Where the symbols take the nodes:
at | * $
BC | CG DD
LP | JN MQ
JJ | LP DZ
JR | MQ JN
FL | BM DG
DQ | PM GL
PM | JR NM
GB | SD DT
CQ | QQ RZ
CG | HH HJ
BM | CQ SG
QD | JC FC
RZ | SG CQ
ZH | GJ CL
GJ | LJ FR
CL | CP ZH
DZ | QD JJ
SD | SM GR
GL | GB DQ
QQ | FR LJ
JC | HJ HH
JN | NM JR
GR | DT SD
DT | DQ GB
SM | NS GZ
LJ | RZ QQ
MQ | DZ LP
LS | ZH CP
NM | GL PM
NS | LS FD
GZ | GR SM
HJ | DD CG
CP | FD LS
HH | FC JC
FD | GZ NS
FR | CL GJ
DG | BC FL
DD | FL BC
SG | DG BM
FC | JJ QD

The rows follow the links: the fewer symbols apart two nodes are, the more alike their rows tend to be.

Each row, then its node:
-76 -65 +115 +7 +31 -85 -4 +20 -9 +5 +82 +5 +6 -15 +17 -17 -58 +29 -92 +58 +29 -39 +5 +36 -18 -32 +2 -51 +26 +46 -4 +62 -3 -71 -50 +41 -5 +42 -34
node: LS
-18 +39 -31 +10 -3 -19 -13 -24 -36 +94 -48 -34 -98 +47 -20 -4 +55 +34 +77 -17 +23 +47 -38 +11 -62 +9 -16 -80 -37 -31 +74 -103 -56 -28 -59 +12 +75 +30 -29
node: FL
+46 +51 -82 +29 -15 +99 +29 +9 -10 +56 -39 -1 -31 +69 -72 -60 +27 +42 +10 -39 -33 +94 -21 +40 -30 -64 -52 -76 +19 -22 -17 +10 -5 -8 +37 -1 +11 +46 +26
node: GL
-69 -18 +90 +53 +1 -54 -30 +16 +17 +71 +6 +5 -9 +12 +4 -30 -28 +50 -59 +70 +29 +73 -37 +45 -79 -53 -16 -91 +28 +17 -6 +3 -21 -89 -11 +19 +9 +66 -56
node: SM
+28 +4 -152 +9 +22 +51 +50 +41 -9 +5 -10 -9 -63 +67 -62 -69 +64 +48 +43 -76 +38 -52 -18 +40 +47 -29 -3 -46 -20 -48 +71 +47 -2 +9 +20 +21 +49 -22 +10
node: JC
-23 -2 +61 +5 +4 -49 -29 -31 -43 +71 -18 -31 -65 +38 +14 +27 +7 +38 +46 +17 +36 +36 -51 +15 -88 +32 +3 -78 -35 +5 +56 -113 -71 -52 -76 +9 +50 +73 -62
node: BM
-21 +18 +24 +23 -58 -55 -17 -7 +68 -5 -68 +2 +87 -63 +33 -42 -30 -30 -39 +47 +46 +80 -20 +2 -37 +5 +37 +71 +1 -44 +16 +26 +54 -8 +104 -17 -58 -18 -104
node: PM
+10 +78 +46 -6 -50 +27 -39 -29 +49 +30 -52 -27 +15 -42 +51 +18 +26 -34 +27 +37 -48 +86 +49 -73 -4 -22 -38 +37 +33 +3 -73 -4 +17 +13 -10 -27 -56 -57 +106
node: GR
+49 +14 -23 -16 -32 -17 +3 -25 -5 -63 -55 +14 +55 -48 +12 +38 -29 -28 +44 -21 +24 +19 -39 -22 -15 +89 +51 +91 -66 -19 +29 -64 +28 +50 +81 -45 -32 +10 -120
node: HH

Each walk starts at a row. The symbols on each line, taken left to right, move it on to the next node.
Each answer is a row, close to the row of the node it stands for.
---
-17 +60 +34 +31 -69 -39 -40 -17 +59 +28 -90 -35 +72 -63 +61 -31 -11 -31 -6 +79 +10 +100 +9 -40 -38 -7 -6 +68 +29 -35 -43 -11 +35 -5 +65 -34 -57 -46 -25
$ * $ $ *
-31 +19 +36 +53 -18 -12 -20 +6 +4 +96 -28 -5 -17 +36 -8 -47 -3 +43 -26 +41 +16 +121 -28 +49 -87 -51 -54 -99 +42 +3 -4 -13 -25 -59 +5 +17 +16 +66 -40
$ * $ $
-8 +90 +33 +16 -59 -4 -52 -41 +53 +37 -70 -30 +39 -52 +73 +5 -3 -48 +23 +67 -16 +112 +11 -73 -32 -14 -22 +55 +34 -5 -55 -22 +20 +0 +18 -45 -64 -52 +43
---
-82 -82 +104 +11 +39 -66 +5 +16 -10 -23 +95 +11 -10 -9 +13 -3 -36 +9 -83 +42 +18 -87 +19 +12 +20 -25 +21 -20 +36 +46 -2 +64 -20 -61 -69 +52 +15 +8 +14
$ * * $ $ $
-82 -32 +119 +35 +20 -80 -13 +15 +12 +43 +47 +7 +3 -1 +5 -37 -46 +34 -78 +77 +38 +15 -28 +28 -50 -33 -8 -64 +32 +27 -17 +24 -11 -84 -29 +39 -1 +66 -54
$ * * * $
+5 +50 -26 +45 -6 +36 +7 -5 +4 +91 -31 -4 -31 +41 -47 -62 +23 +45 -12 -2 -14 +126 -21 +50 -63 -67 -62 -114 +37 -16 -3 -14 -9 -38 +7 +11 +19 +59 +3
---
+28 +31 -124 +14 +10 +45 +47 +40 -31 +46 -26 -15 -89 +85 -54 -69 +77 +44 +59 -78 +23 -9 -20 +33 +32 -41 -17 -72 -25 -43 +89 +5 -31 -13 +0 +38 +77 -21 +11
* $ $
+13 +31 -96 +12 -5 +3 +21 +10 -36 +67 -47 -29 -104 +75 -37 -37 +87 +37 +77 -57 +36 +23 -34 +38 -24 -21 -18 -74 -25 -45 +73 -45 -36 -29 -39 +13 +77 -3 -1
* $ $ $ $ * *
-27 -44 +103 -6 +22 -55 -12 -28 -40 +24 +40 -2 -31 +20 +25 +58 -38 +17 +10 +29 +13 -10 -39 +26 -73 +62 -8 -52 -18 +27 +33 -97 -34 -39 -65 +12 +35 +84 -71
---
-11 -10 -41 +31 -19 -44 +13 +11 +53 -38 -21 +17 +70 -19 -7 -66 -29 -1 -60 +21 +61 +14 -34 +30 +5 -20 +43 +73 -15 -52 +31 +52 +49 +10 +120 -12 -37 -12 -121
$ * $ $
+72 +15 -107 +15 +17 +115 +46 +16 -20 +18 -7 +32 -31 +75 -81 -41 +31 +42 +3 -90 -28 +42 -25 +39 +13 -50 -37 -51 +10 -24 -6 +32 +22 +29 +68 +1 +12 +33 +24
$ $ $ * * * *
+18 -30 -129 +15 +21 +42 +55 +40 -6 -27 +8 +23 -26 +39 -66 -92 +33 +38 -5 -65 +49 -61 -10 +48 +66 -44 +11 -8 -25 -60 +45 +92 +14 +8 +61 +24 +11 -24 -25
---
-28 -79 +120 -31 +42 -57 -17 -16 -40 -9 +68 +19 -1 -11 +27 +78 -62 +5 -20 +30 -7 -31 -2 +22 -45 +60 +7 -30 -11 +58 -6 -53 -24 -19 -64 +16 +20 +88 -50
* * * * $ $ *
+12 +55 +43 -29 -22 +55 -41 -35 +27 +10 -13 -15 +18 -43 +36 +46 +10 -50 +17 +32 -79 +45 +71 -65 +13 -8 -35 +32 +45 +23 -84 -2 +2 +24 -46 -12 -40 -56 +143
$ * * * * $
-20 -79 +130 -43 +41 -24 -4 -7 -36 -33 +98 +24 +18 -11 +18 +80 -77 -6 -43 +14 -25 -76 +5 +10 -11 +49 +15 -20 +4 +78 -29 -17 -25 +6 -60 +4 +8 +76 -23
---
+3 -49 -79 +36 -14 -7 +48 +34 +25 -51 +2 +23 +46 +3 -40 -72 -16 +22 -62 -37 +68 -43 -28 +51 +42 -23 +50 +35 -19 -45 +25 +69 +59 +15 +109 +2 -12 -11 -105
* $ * $ *
+14 -40 -114 +27 +13 +12 +55 +45 +3 -49 -2 +15 +9 +17 -53 -75 -5 +38 -25 -60 +57 -52 -34 +45 +52 -29 +29 +21 -32 -38 +59 +97 +39 +11 +70 +16 +6 -27 -66
$ * * $ $
+87 -9 -133 -3 +24 +112 +67 +27 -17 -40 -3 +39 -8 +47 -91 -29 +19 +30 +14 -103 -28 -2 -28 +36 +12 -20 -27 -23 -8 -18 -6 +42 +25 +51 +63 -11 +16 +40 +4
---
+16 +9 +62 -36 +3 +56 -13 -18 -4 -18 +39 -3 +9 -24 +20 +74 -7 -48 +2 +14 -94 -21 +80 -48 +31 +18 -31 +24 +38 +53 -90 +22 -8 +24 -60 -14 -22 -13 +142
* $ * * * $
+3 -67 +101 -30 +45 -12 +3 -5 -47 -57 +105 +22 +25 -24 +8 +93 -64 -37 -44 +22 -49 -80 +39 -1 +11 +40 -4 -3 +16 +87 -49 +9 -20 +10 -75 -2 -16 +44 +54
$ * $ * *
+6 -36 +77 -47 +35 +46 -6 -12 -20 -44 +78 +21 +19 -22 +10 +77 -32 -35 -29 +7 -63 -66 +72 -26 +33 +27 -16 +4 +21 +70 -99 +34 -7 +23 -64 -10 -25 +4 +102
